Moves between units:
* | ω ξ θ φ π ε β
j593 | j101 j121 j110 j589 j766 j404 j437
j343 | j811 j968 j578 j55 j497 j808 j30
j26 | j311 j129 j589 j110 j249 j538 j662
j150 | j662 j756 j776 j286 j47 j353 j311
j300 | j167 j838 j659 j356 j71 j30 j808
j647 | j404 j722 j65 j52 j392 j101 j872
j404 | j647 j917 j731 j682 j107 j593 j910
j666 | j847 j637 j663 j621 j91 j181 none
j313 | j836 j933 j709 j817 j570 j743 j564
j552 | j495 j181 j587 j643 j116 j637 j710
j776 | j159 j534 j150 j783 j793 j446 j644
j808 | j733 j793 j72 j260 j534 j343 j300
j937 | j943 j437 j246 j791 j49 j70 j121
j241 | j817 none j107 j836 j731 j710 j637
j998 | j968 j811 j879 j865 j96 j985 j971
j733 | j808 j985 j204 j49 j791 j811 j167
j65 | j731 j596 j647 j570 j817 j127 j29
j123 | j102 j52 j447 j722 j30 j71 j497
j280 | j121 j101 j34 j71 j356 j722 j943
j29 | j270 j207 j872 j353 j815 j286 j65
j446 | j96 j497 j353 j872 j968 j776 j52
j49 | j260 j587 j181 j733 j937 j663 j133
j663 | j55 j865 j666 j811 j70 j49 j655
j682 | j52 j102 j538 j404 j971 j589 j96
j831 | j326 j710 j133 j359 j755 none j181
j293 | j497 j96 j160 j70 j811 j791 j102
j270 | j29 j91 j910 j820 j637 j116 j731
j968 | j998 j343 j564 j508 j446 j793 j709
j570 | j538 j447 j52 j65 j313 j311 j353
j260 | j49 j671 j774 j808 j943 j55 j356
j820 | j353 j160 j96 j270 j879 j662 j538
j447 | j390 j570 j123 j596 j933 j652 j633
j644 | j589 j71 j311 j101 j838 j52 j776
j359 | j659 j249 j167 j831 j129 j350 j204
j238 | j596 j731 j917 j390 none j755 j91
j309 | j756 j662 j791 j246 j204 j160 j129
j246 | j714 j116 j937 j309 j181 j91 j755
j392 | j107 j104 j817 j709 j647 j762 j508
j671 | j587 j260 j495 j793 j783 j508 j762
j181 | j774 j552 j49 j204 j246 j666 j831
j116 | j286 j246 j437 j662 j552 j270 j110
j578 | j621 j564 j343 j847 j633 j72 j933
j350 | j933 j836 j601 none j390 j359 j621
j497 | j293 j446 j633 j193 j343 j534 j123
j943 | j937 j783 j714 j534 j260 j193 j280
j596 | j238 j65 j722 j447 j789 j34 j207
j70 | j193 j910 j91 j293 j663 j937 j917
j791 | j534 j159 j309 j937 j733 j293 j505
j160 | j633 j820 j293 j91 j621 j309 j390
j756 | j309 j150 j534 j714 j72 j633 j652
j774 | j181 j495 j260 j72 j714 j847 j326
j933 | j350 j313 j30 j789 j447 j659 j578
j311 | j26 j652 j644 j127 j743 j570 j150
j743 | j249 j659 j838 j718 j311 j313 j47
j204 | j72 j643 j733 j181 j309 j621 j359
j159 | j776 j791 j662 j437 j985 j96 j589
j985 | j793 j733 j643 j587 j159 j998 j742
j96 | j446 j293 j820 j910 j998 j159 j682
j766 | j762 j133 j710 j742 j593 j107 j587
j47 | j643 j72 j793 j495 j150 j564 j743
j793 | j985 j808 j47 j671 j776 j968 j838
j353 | j820 j633 j446 j29 j564 j150 j570
j710 | j718 j831 j766 j249 j110 j241 j552
j101 | j593 j280 j127 j644 j762 j647 j783
j534 | j791 j776 j756 j943 j808 j497 j71
j917 | j722 j404 j238 j102 j655 j121 j70
j815 | j637 j847 j508 j564 j29 j495 j817
j838 | j742 j300 j743 j762 j644 j709 j793
j633 | j160 j353 j497 j207 j578 j756 j447
j817 | j241 j789 j392 j313 j65 j718 j815
j71 | j505 j644 j652 j280 j300 j123 j534
j709 | j971 j30 j313 j392 j52 j838 j968
j167 | j300 j742 j359 j133 j505 j601 j733
j249 | j743 j359 j742 j710 j26 j836 j643
j107 | j392 j655 j241 j971 j404 j766 j865
j437 | j783 j937 j116 j159 j587 j910 j593
j508 | j865 j55 j815 j968 j872 j671 j392
j538 | j570 j390 j682 j731 j836 j26 j820
j102 | j123 j682 j390 j917 j601 j505 j293
j356 | j133 j762 j326 j300 j280 j104 j260
j587 | j671 j49 j552 j985 j437 j865 j766
j742 | j838 j167 j249 j766 j589 j971 j985
j193 | j70 j872 j207 j497 j55 j943 j722
j30 | j601 j709 j933 j104 j123 j300 j343
j637 | j815 j666 j865 j879 j270 j552 j241
j34 | j755 j127 j280 j652 j326 j596 j714
j836 | j313 j350 j971 j241 j538 j249 j879
j971 | j709 j601 j836 j107 j682 j742 j998
j505 | j71 j589 j129 j121 j167 j102 j791
j755 | j34 j110 j121 j129 j831 j238 j246
j207 | j91 j29 j193 j633 j847 j714 j596
j326 | j831 j718 j356 j659 j34 j789 j774
j91 | j207 j270 j70 j160 j666 j246 j238
j564 | j879 j578 j968 j815 j353 j47 j313
j104 | j655 j392 j789 j30 j722 j356 j55
j495 | j552 j774 j671 j47 j286 j815 j718
j659 | j359 j743 j300 j326 j652 j933 j72
j731 | j65 j238 j404 j538 j241 j110 j270
j52 | j682 j123 j570 j647 j709 j644 j446
j718 | j710 j326 j762 j743 j127 j817 j495
j286 | j116 j714 j783 j150 j495 j29 j127
j662 | j150 j309 j159 j116 j643 j820 j26
j72 | j204 j47 j808 j774 j756 j578 j659
j643 | j47 j204 j985 j552 j662 j879 j249
j133 | j356 j766 j831 j167 j121 j655 j49
j872 | j910 j193 j29 j446 j508 j783 j647
j789 | none j817 j104 j933 j596 j326 j847
j655 | j104 j107 none j601 j917 j133 j663
j621 | j578 j879 j811 j666 j160 j204 j350
j847 | j666 j815 j55 j578 j207 j774 j789
j879 | j564 j621 j998 j637 j820 j643 j836
j121 | j280 j593 j755 j505 j133 j917 j937
j129 | j652 j26 j505 j755 j359 j390 j309
j811 | j343 j998 j621 j663 j293 j733 j601
j865 | j508 j663 j637 j998 j910 j587 j107
j762 | j766 j356 j718 j838 j101 j392 j671
j714 | j246 j286 j943 j756 j774 j207 j34
j652 | j129 j311 j71 j34 j659 j447 j756
j910 | j872 j70 j270 j96 j865 j437 j404
j390 | j447 j538 j102 j238 j350 j129 j160
j783 | j437 j943 j286 j776 j671 j872 j101
j55 | j663 j508 j847 j343 j193 j260 j104
j722 | j917 j647 j596 j123 j104 j280 j193
j589 | j644 j505 j26 j593 j742 j682 j159
j601 | j30 j971 j350 j655 j102 j167 j811
j110 | j127 j755 j593 j26 j710 j731 j116
j127 | j110 j34 j101 j311 j718 j65 j286

The rows follow the links: the fewer symbols apart two units are, the more alike their rows tend to be.

Some units and rows for them; each showing differs a little:
j917	-49,28,107,-6,53,10,8,37,24,110,-76,51,-1,-103,-4,-58,61,0,45,-14,77,-66,-55,-13,-52,-65,23,15,12,56,39,19,84,35,-71,28,16,36,-87,20,34,-29,23,8,62,-30,-64,27,-17
j971	-7,-21,9,13,-93,28,-22,25,-53,-82,-69,92,-28,-23,-87,55,-9,-19,-36,-44,-50,10,-2,98,-8,0,32,26,-38,21,-17,-13,-16,-6,-37,21,-2,-76,7,-96,7,-43,26,-60,-135,-34,-16,61,30
j91	-2,40,24,48,119,2,16,0,45,94,33,3,44,-67,75,-6,104,-22,43,-19,28,-44,-2,-30,-26,-32,-39,24,88,36,90,-34,14,20,-56,30,-1,53,6,48,57,-30,-56,29,119,-7,-56,32,-15
j311	-24,23,-88,-45,-3,-15,2,-47,-51,-54,19,-17,-35,30,5,-80,-20,-13,-13,-7,-16,12,-25,-45,44,11,-17,-17,-9,28,-46,25,-146,-82,83,69,53,-20,-33,18,-90,-4,11,0,-60,107,-8,-56,-7
j587	23,-22,65,-50,-61,56,15,36,60,-24,-1,-60,15,19,-38,148,-11,-10,53,40,8,25,88,38,-73,-12,46,100,-27,44,-16,-31,86,96,25,-34,-23,23,17,32,37,89,100,44,-19,44,19,21,-1
j70	-6,32,48,-5,56,26,38,64,31,128,-38,37,36,-24,13,4,27,-16,20,-42,46,-37,-12,-23,1,-61,64,-30,28,33,91,21,62,6,-71,12,-25,37,-9,31,126,37,-30,-58,77,-55,-39,44,32
j127	19,16,53,-63,18,26,29,-109,15,16,22,-68,-26,10,43,-70,48,-71,20,18,57,-2,-4,-91,-24,-4,15,52,-9,3,-43,36,-41,0,68,40,27,65,-4,71,-84,-3,38,60,9,112,-4,-49,-49
j714	6,0,16,-19,112,-1,13,-28,39,102,84,-92,25,-3,76,-32,24,17,32,31,40,-11,18,-110,-2,23,-26,-3,51,-19,43,-4,21,19,43,-7,20,94,-22,105,8,21,-3,60,121,28,21,-47,-29
j270	38,22,-35,-25,43,16,29,-59,13,50,48,2,72,-34,-1,32,106,-99,57,-59,13,-45,-19,-39,-23,-106,44,61,61,25,26,-40,-32,-39,-37,80,4,56,55,13,23,-12,-9,38,18,70,-78,96,18
j671	62,-48,44,-105,-94,34,14,10,38,-16,42,-82,24,54,-14,69,-83,-37,-20,30,-3,27,59,-39,-30,-34,65,21,-47,-35,-34,22,51,56,16,-68,-1,38,94,1,67,102,47,45,-13,41,17,73,1
j72	14,-22,-75,89,24,-55,-2,7,3,-10,68,-36,-6,52,34,20,-60,94,-36,62,-62,104,60,15,40,103,-99,-29,36,-33,-12,-44,-23,0,41,-91,-13,-31,32,5,-30,21,-25,20,26,-26,56,-79,17
j71	-74,0,-18,-26,15,1,8,55,-23,38,-65,25,-85,47,-24,-150,-91,83,-19,4,18,13,-50,-38,56,50,38,-88,-38,-2,-6,33,-40,-52,56,6,-9,-14,-80,27,-35,-14,-46,-64,-14,-36,8,-90,-5
j390	-74,49,-44,86,95,-27,-17,-15,-11,4,-48,90,-2,-73,22,-63,66,33,15,-8,-16,-35,-65,46,31,41,-84,1,34,38,45,-15,-55,-35,-44,63,29,-45,-84,0,-43,-112,-37,-48,20,-50,-13,-65,-4
j121	-19,-15,102,-64,6,25,9,17,37,117,-114,-11,-31,7,-2,-21,21,62,63,65,92,-60,-76,-44,2,-27,75,10,-55,42,-16,20,23,27,-24,10,32,45,-92,72,12,11,8,-37,86,4,-22,-53,-31
j538	-23,40,-79,20,3,10,1,-45,-42,-55,-21,51,25,-46,-19,-32,49,-58,-3,-30,-36,-50,-66,52,14,-33,14,24,14,57,19,-31,-119,-75,-1,106,21,-41,-42,-31,-67,-77,-4,-41,-80,39,-45,22,1
j392	60,-63,103,-78,-62,4,13,-24,-20,-70,-12,18,-7,-38,-63,-11,-38,-82,-12,-29,41,15,-51,-41,-30,-56,37,-9,-37,-46,-22,4,65,73,-7,-36,37,-21,50,-82,23,-15,41,53,-66,-19,12,111,5
j589	-58,47,-39,-47,-71,33,6,39,-25,-14,-72,0,-75,37,-46,2,-46,0,28,-6,-13,-25,-17,43,1,-16,69,26,-56,97,-22,20,-80,-70,18,98,-23,-20,-71,35,-66,8,63,-94,-68,64,-41,-58,7
j663	16,-35,83,40,34,11,2,65,25,42,-24,12,31,-38,-14,73,15,13,14,-2,19,4,24,38,-58,-11,-9,4,7,1,53,-22,135,97,-83,-81,-35,-27,21,-28,91,41,23,28,63,-106,4,76,15
j446	-56,56,-66,-9,25,2,28,65,-80,-75,21,24,-64,8,-24,-34,-11,-65,-59,-136,-4,-1,59,10,-31,9,5,-55,45,27,31,33,35,-98,11,73,-26,3,-8,9,5,20,7,21,-62,-6,-63,19,69
j313	37,-47,-26,31,-49,-32,-21,-56,-75,-134,13,54,12,-11,-55,-37,-6,-50,-71,-39,-55,42,-65,24,9,34,-59,-29,-22,-48,-24,-14,-67,-26,33,-8,41,-58,43,-111,-44,-57,-37,15,-109,2,17,26,4
j508	44,-15,59,-16,-26,4,12,30,8,-54,40,-12,12,-24,-13,28,4,-86,-29,-62,3,31,57,-51,-67,-22,29,7,-8,-43,24,26,140,58,-8,-65,-8,40,103,-48,45,56,45,96,-39,-12,-6,125,43
j280	-54,23,93,-58,57,19,16,35,34,85,-49,-59,-71,-1,15,-106,-16,25,11,22,102,-8,-11,-89,-12,2,30,-27,-40,-27,-5,59,36,41,18,-17,18,58,-83,80,-22,15,17,-4,76,1,-17,-55,-2
j937	-32,21,59,-37,55,43,29,61,41,137,-18,-33,-34,25,45,24,-20,33,60,28,60,-40,33,-15,-26,-29,56,18,28,42,43,-10,59,29,-16,-17,-53,54,-54,116,32,72,19,-15,113,-3,-25,-37,-7
j811	-5,-13,-33,75,-54,-11,-19,113,-3,-9,-28,74,17,-2,-39,63,-37,37,-31,-10,-53,-4,8,79,21,3,-4,-80,-8,17,36,-44,30,-7,-68,-24,-43,-50,6,-72,88,19,-48,-55,-2,-123,13,47,37

Each walk starts at a row. The symbols on each line, taken left to right, move it on to the next unit.
Answer with the unit's row; about right is enough.
start -8,22,63,-21,51,19,2,-59,52,128,-27,-21,34,-22,54,-48,58,45,82,106,62,-28,-46,-18,-8,-13,-14,72,31,31,9,12,-27,55,-4,24,35,50,-91,87,-46,-22,-1,-9,97,59,36,-70,-72
θ ε β θ ξ β π ω β	106,-36,20,-29,-5,-23,-27,-82,0,-56,55,-27,63,-7,15,43,55,-102,-22,-34,-21,30,2,-39,-11,-52,0,4,18,-73,10,-37,25,23,6,-28,22,14,130,-75,40,10,-9,91,-24,22,10,114,2
θ ε φ ε θ	4,20,-87,59,8,-42,-14,-23,-63,-111,86,3,16,-2,12,28,2,-43,-61,-61,-84,87,61,34,-3,30,-64,-8,38,-48,10,-18,-20,-35,17,-13,-24,-71,76,-72,-34,-29,-18,50,-95,-6,9,40,53
start 46,9,38,-75,49,-8,9,-110,-33,-37,1,1,37,-39,35,-92,72,-117,3,-46,37,-42,-65,-89,-10,-69,33,-3,17,-32,-17,24,-51,-25,35,77,48,48,42,-38,-20,-35,9,63,-30,80,-39,62,22
π ω π θ φ ω ε	-63,38,-19,-60,-43,37,31,38,-36,-92,-14,-9,-115,30,-5,-95,-62,-5,-18,-29,10,-1,9,-5,-16,47,18,-29,-23,44,-42,70,-23,-73,73,63,-1,10,-65,56,-118,18,53,4,-81,53,-22,-69,-14
ξ φ θ θ φ ω ξ π ξ	-23,-34,-7,32,-79,12,-19,67,20,-4,-99,33,-16,46,-56,16,-82,93,9,86,-39,-2,-16,82,51,31,3,-34,-71,15,-35,-10,-11,19,-8,-33,-22,-89,-48,-38,8,12,-13,-108,2,-81,82,-90,-14
start -51,-27,-10,99,-15,-10,-16,96,31,24,-2,-8,-33,32,-10,111,-97,110,-9,53,-45,55,60,75,9,50,-27,-18,-7,26,-8,-45,49,21,-24,-66,-62,-51,-29,40,23,53,9,-80,23,-99,56,-89,8
φ ε π π θ ξ	70,-7,15,14,-4,0,-33,-44,-7,-41,51,-21,80,-63,6,122,112,-80,29,3,-6,11,5,35,-36,-55,-41,120,58,-4,9,-44,40,56,-40,-20,0,-9,93,-36,59,0,27,74,-27,55,2,71,-21
φ φ β θ φ φ ξ φ	-49,-28,39,82,-22,-27,-48,78,-15,-36,-67,73,-24,-48,-39,6,-23,53,-5,-2,-8,-6,-22,111,3,33,-37,-38,2,25,16,-5,53,53,-64,-46,-15,-83,-46,-59,21,-48,6,-35,-27,-122,24,-16,-3
start 24,-70,127,-18,-45,30,-10,17,49,67,-57,-51,-6,-9,-3,39,18,59,46,98,57,17,-3,4,-10,13,-8,43,-57,22,-21,11,76,129,-44,-71,12,-6,-44,28,31,18,40,-5,73,-34,51,-29,-54
φ ω ε β φ β ε	44,-68,130,-61,-42,17,19,0,34,28,-54,-39,-16,17,-24,-10,-80,50,12,103,72,20,-34,-50,13,14,26,-26,-71,-69,-46,34,51,101,3,-92,18,16,4,12,51,36,16,-17,50,-25,51,-30,-36
π ξ β ε ε π π ξ ε	-32,16,51,4,97,-5,59,81,1,98,-8,6,-9,-43,38,-62,20,-28,-13,-73,90,-24,31,-92,-23,-32,34,-74,40,-19,57,15,121,5,-21,-31,-18,81,-1,52,64,38,-24,37,88,-55,-51,23,9
start -58,36,-49,40,73,-22,30,98,-20,21,13,53,-42,24,-7,-81,-38,6,-56,-83,1,-19,16,-33,25,40,0,-132,13,-6,64,10,15,-84,-12,32,-58,-21,-12,-11,54,29,-75,-31,20,-84,-54,-37,51
φ ω ε θ ω ξ π	65,-27,16,-23,-26,10,-17,-70,41,-57,109,-123,37,15,29,84,25,-32,2,24,-26,60,67,-48,-24,18,-13,77,7,-36,-17,12,26,44,71,-55,20,21,92,15,-9,53,54,89,-4,85,21,17,-22
φ π π ω ω	57,-21,-89,4,-56,-23,-23,-42,-21,-91,98,-52,18,72,4,52,-49,16,-54,28,-89,101,49,29,27,38,-45,7,-27,-13,-49,-46,-70,-17,70,-16,-21,-25,82,-25,-18,30,-22,13,-46,61,76,-10,14
start 22,22,13,-70,-21,34,-2,-109,33,34,-20,-33,38,25,-14,-1,72,-42,83,39,39,-60,-48,-62,13,-50,50,97,-13,51,-51,-8,-83,-26,3,95,42,52,-32,71,-44,-6,43,12,-3,124,-23,9,-38
ξ π ω θ β	22,-54,70,-4,-7,19,9,73,29,38,18,-49,-1,2,27,24,-33,67,21,50,23,66,51,-42,-22,12,-12,-11,-43,-65,-24,10,119,99,6,-116,-42,39,15,26,61,85,15,51,59,-69,38,-17,-11
φ ξ ω ω θ ω π β π	38,-33,-46,-7,-107,-6,-46,-59,-12,-73,-11,-9,30,40,-34,66,-12,25,-1,67,-79,32,-48,59,56,12,-51,83,-46,36,-65,-31,-108,-9,39,2,41,-64,3,-59,-66,-19,38,-71,-75,66,35,-41,-25
start 25,-61,129,4,33,10,0,25,-3,8,-46,21,-22,-69,5,-38,8,-2,8,10,63,17,-30,-36,-55,32,-19,-34,-35,-60,0,21,130,110,-23,-108,12,-3,16,-50,25,-29,-25,33,20,-72,13,55,-21
φ ω ε β φ β ε	51,-58,128,-1,-17,23,-16,27,26,57,-93,68,41,-87,-31,16,11,-2,16,21,39,-22,-79,42,-15,-34,32,-7,-29,-38,12,18,71,79,-67,-76,19,-26,-9,-67,81,-37,-10,-40,38,-100,20,63,-15
β ξ θ θ β π β ω	31,37,46,-92,40,41,57,9,-17,16,21,0,-9,15,12,-57,32,-113,-35,-100,42,-56,5,-84,-55,-66,110,-44,38,-26,42,19,64,-20,-6,59,0,60,57,19,54,30,-9,59,-22,52,-82,94,30
